Below is a small trained network, with its code and all its weights. Each question gives an input and a target symbol and asks what happens when units are switched off, that is, made to give their printed mean instead of their output.

import numpy as np


def w(rows, s, z=0):
    codes = np.array(rows[::2]) - 128.0
    scale = np.full(codes.shape[1], s)
    scale[-1] = z or s
    return codes * scale


def norm(h):
    return h / np.sqrt((h * h).mean(-1, keepdims=True) + 1e-5)


def f(y):
    return y / 2 * (1 + np.tanh(0.7978845608 * (y + 0.044715 * y**3)))


def softmax(a):
    e = np.exp(a - a.max(-1, keepdims=True))
    return e / e.sum(-1, keepdims=True)


def log_softmax(a):
    a = a - a.max(-1, keepdims=True)
    return a - np.log(np.exp(a).sum(-1, keepdims=True))


def net(x, mask):
    ids = ['βγδηλμξω'.index(c) for c in x.split()]
    T = len(ids)
    res = E[ids] + P[:T]
    u = 0
    for l in range(2):
        r = norm(res)
        for j in range(2):
            rows = slice(2 * j, 2 * j + 2)
            q, k, v = (r @ M[l][rows].T for M in (Q, K, V))
            z = softmax(np.where(np.tri(T) > 0, q @ k.T / 2**0.5, -1e9)) @ v
            o = O[l][rows]
            res = res + np.where(mask[u + j], z, o[:, -1]) @ o[:, :-1]
        u += 2
        y = f(norm(res) @ A[l][:, :-1].T + A[l][:, -1])
        res = res + np.where(mask[u : u + 4], y, B[l][:, -1]) @ B[l][:, :-1]
        u += 4
    return log_softmax(norm(res)[-1] @ U[:, :-1].T + U[:, -1])


Q, K, V, O, A, B = {}, {}, {}, {}, {}, {}
E = w([
[93,194,141,78,152,99,156,86],'β',
[58,136,126,58,174,65,116,60],'γ',
[71,153,156,36,142,126,108,97],'δ',
[60,118,238,142,187,108,115,128],'η',
[91,57,155,72,166,86,106,89],'λ',
[180,123,246,89,90,161,178,135],'μ',
[51,71,174,170,113,253,208,24],'ξ',
[173,75,145,76,125,212,110,180],'ω',
],0.0046)
P = w([
[186,204,126,88,252,147,56,91],'0',
[197,184,149,88,231,147,62,92],'1',
[199,163,158,85,212,143,70,93],'2',
[175,150,151,74,190,144,73,95],'3',
[163,135,150,70,168,136,76,93],'4',
[144,125,145,63,152,135,80,98],'5',
[134,112,143,64,136,132,87,100],'6',
[126,103,143,64,119,132,95,103],'7',
[112,92,138,64,107,133,106,112],'8',
[100,80,134,66,98,127,118,120],'9',
[87,72,132,66,85,125,130,127],'10',
[76,62,128,69,74,125,140,137],'11',
[65,50,122,69,69,121,151,148],'12',
[49,48,114,68,63,124,162,155],'13',
],0.0032)
Q[0] = w([
[36,77,194,2,156,88,91,78],'0.h0',
[90,112,240,86,173,149,121,93],'0.h0',
[178,128,91,178,145,142,95,115],'0.h1',
[245,196,85,228,75,159,202,188],'0.h1',
],0.0095)
K[0] = w([
[62,34,141,166,82,191,225,72],'0.h0',
[100,1,78,159,40,174,179,110],'0.h0',
[162,217,128,108,197,113,79,164],'0.h1',
[147,135,169,134,208,148,95,82],'0.h1',
],0.0056)
V[0] = w([
[177,77,76,71,125,162,124,122],'0.h0',
[136,182,85,129,117,139,157,83],'0.h0',
[124,140,154,168,104,254,103,89],'0.h1',
[80,162,117,99,194,155,88,99],'0.h1',
],0.0048)
O[0] = w([
[211,126,87,134,255,216,171,121,167],'0.h0',
[58,31,105,54,112,175,199,76,115],'0.h0',
[124,73,145,94,126,62,199,146,159],'0.h1',
[107,126,82,135,73,90,147,180,254],'0.h1',
],0.0062,0.004)
A[0] = w([
[164,75,112,43,115,121,107,148,184],'0.n0',
[167,194,101,156,151,89,2,233,8],'0.n1',
[97,113,30,41,87,108,216,133,155],'0.n2',
[131,57,188,87,197,80,97,110,184],'0.n3',
],0.0038,0.0013)
B[0] = w([
[35,150,117,245,86,207,168,128,213],'0.n0',
[40,72,81,179,200,92,210,175,147],'0.n1',
[224,109,182,254,144,151,124,158,254],'0.n2',
[149,219,154,93,91,204,191,158,233],'0.n3',
],0.0048,0.0033)
Q[1] = w([
[233,96,118,9,185,69,111,138],'1.h0',
[58,108,172,48,106,193,236,46],'1.h0',
[72,167,181,169,105,221,141,217],'1.h1',
[183,154,81,194,91,51,2,87],'1.h1',
],0.0065)
K[1] = w([
[228,179,79,112,194,34,168,115],'1.h0',
[83,38,189,108,137,128,205,52],'1.h0',
[33,37,141,125,31,166,178,93],'1.h1',
[74,254,165,92,207,12,72,108],'1.h1',
],0.0063)
V[1] = w([
[112,111,103,66,108,201,108,251],'1.h0',
[86,125,196,184,122,172,213,57],'1.h0',
[14,169,77,63,204,95,76,119],'1.h1',
[133,95,90,125,116,202,63,229],'1.h1',
],0.0028)
O[1] = w([
[120,209,189,216,130,93,154,151,143],'1.h0',
[172,88,37,150,124,105,67,91,252],'1.h0',
[172,129,113,148,66,179,179,148,41],'1.h1',
[254,111,98,93,202,64,130,109,133],'1.h1',
],0.0053,0.0032)
A[1] = w([
[216,141,196,40,67,204,140,75,38],'1.n0',
[151,179,218,148,210,145,141,80,251],'1.n1',
[128,235,187,4,129,147,174,192,16],'1.n2',
[186,94,193,122,90,234,126,244,149],'1.n3',
],0.0036,0.0013)
B[1] = w([
[34,214,46,149,157,147,183,182,153],'1.n0',
[117,97,139,139,32,229,123,145,253],'1.n1',
[100,2,182,115,168,72,37,94,219],'1.n2',
[133,119,111,58,126,121,77,44,204],'1.n3',
],0.0046,0.0021)
U = w([
[198,153,161,238,66,171,126,139,114],'β',
[54,141,91,200,227,137,177,179,66],'γ',
[137,67,152,122,83,74,199,115,7],'δ',
[145,108,48,139,135,80,59,43,106],'η',
[102,181,62,102,58,219,162,89,158],'λ',
[86,145,137,141,42,14,113,220,200],'μ',
[254,115,154,51,205,140,140,141,217],'ξ',
[85,91,226,64,106,155,62,110,184],'ω',
],0.0086,0.0019)

Each question gives the input, a string of symbols that net reads in full, and the target symbol t.
The units are the heads (2 rows each of Q, K, V and O) and the neurons (one row each of A and B). Each row of codes is followed by its name. A weight is (code - 128) times the scale printed after its matrix; where a second scale follows, it is the last column's (O, A, B and U).
mask holds one flag per unit, layer by layer, with each layer's heads first. A switched-off unit (its flag False) gives its mean, the last column of its rows in O or B, instead of its output. The means were averaged over made-up inputs and are rounded, as every weight is.
A unit's drop is (log p(t) with every unit on - log p(t) with that unit switched off) / (log p(t) with every unit on - log p(t) with every unit switched off).
top k neurons: the k neurons with the biggest drops, biggest first
k most important neurons of layer l: the k neurons of layer l with the biggest drops, biggest first
heads that matter: for each layer, one digit per head in row order, 1 if its drop is at least 0.15 and else 0, layers parted by /
input γ η γ, target μ: heads that matter	11 / 00
input γ γ γ γ ω β, target ξ: heads that matter	10 / 00
input β η γ δ δ β μ β λ η δ, target γ: heads that matter	11 / 00
input γ ω γ γ μ γ β γ ω β λ ω δ μ, target ξ: heads that matter	10 / 01
input β λ η η μ ξ β γ δ, target η: top 3 neurons	(0.n2; 1.n1; 0.n1)
input μ γ γ β λ γ ξ η μ ω γ ω β μ, target λ: 3 most important neurons of layer 1	(1.n0; 1.n2; 1.n3)
input ξ λ μ γ μ, target λ: heads that matter	10 / 10
input ξ ξ γ μ μ η ξ η γ δ γ γ λ, target η: heads that matter	11 / 10
input η γ η η β, target μ: heads that matter	10 / 00
input γ η η η, target μ: heads that matter	10 / 00
input δ λ η μ β γ β μ ω γ γ β β γ, target λ: top neuron	(0.n1)
input γ ξ λ γ λ μ λ δ μ ω λ, target λ: heads that matter	01 / 00
input γ λ ξ δ β δ γ μ μ γ γ δ β β, target β: heads that matter	00 / 00
input μ η γ, target ω: top 2 neurons	(1.n2; 0.n0)
input ξ β λ γ ω, target η: top neuron	(1.n3)
input δ μ ω μ γ γ δ η β δ, target μ: heads that matter	11 / 00
input ω μ γ β γ ω γ δ γ μ μ μ λ, target ω: top 4 neurons	(1.n2; 0.n2; 0.n3; 1.n1)
input γ ξ μ λ, target λ: top 2 neurons	(0.n3; 1.n2)
input γ ω ξ η λ μ μ η ω ω β γ δ, target η: top 2 neurons	(1.n1; 0.n1)
input ω β ω γ γ η λ λ β, target γ: top neuron	(0.n1)
input ξ δ μ μ η ξ γ, target δ: 2 most important neurons of layer 1	(1.n3; 1.n2)
input ω η μ μ μ γ γ μ μ μ μ λ β, target ω: 2 most important neurons of layer 0	(0.n0; 0.n2)
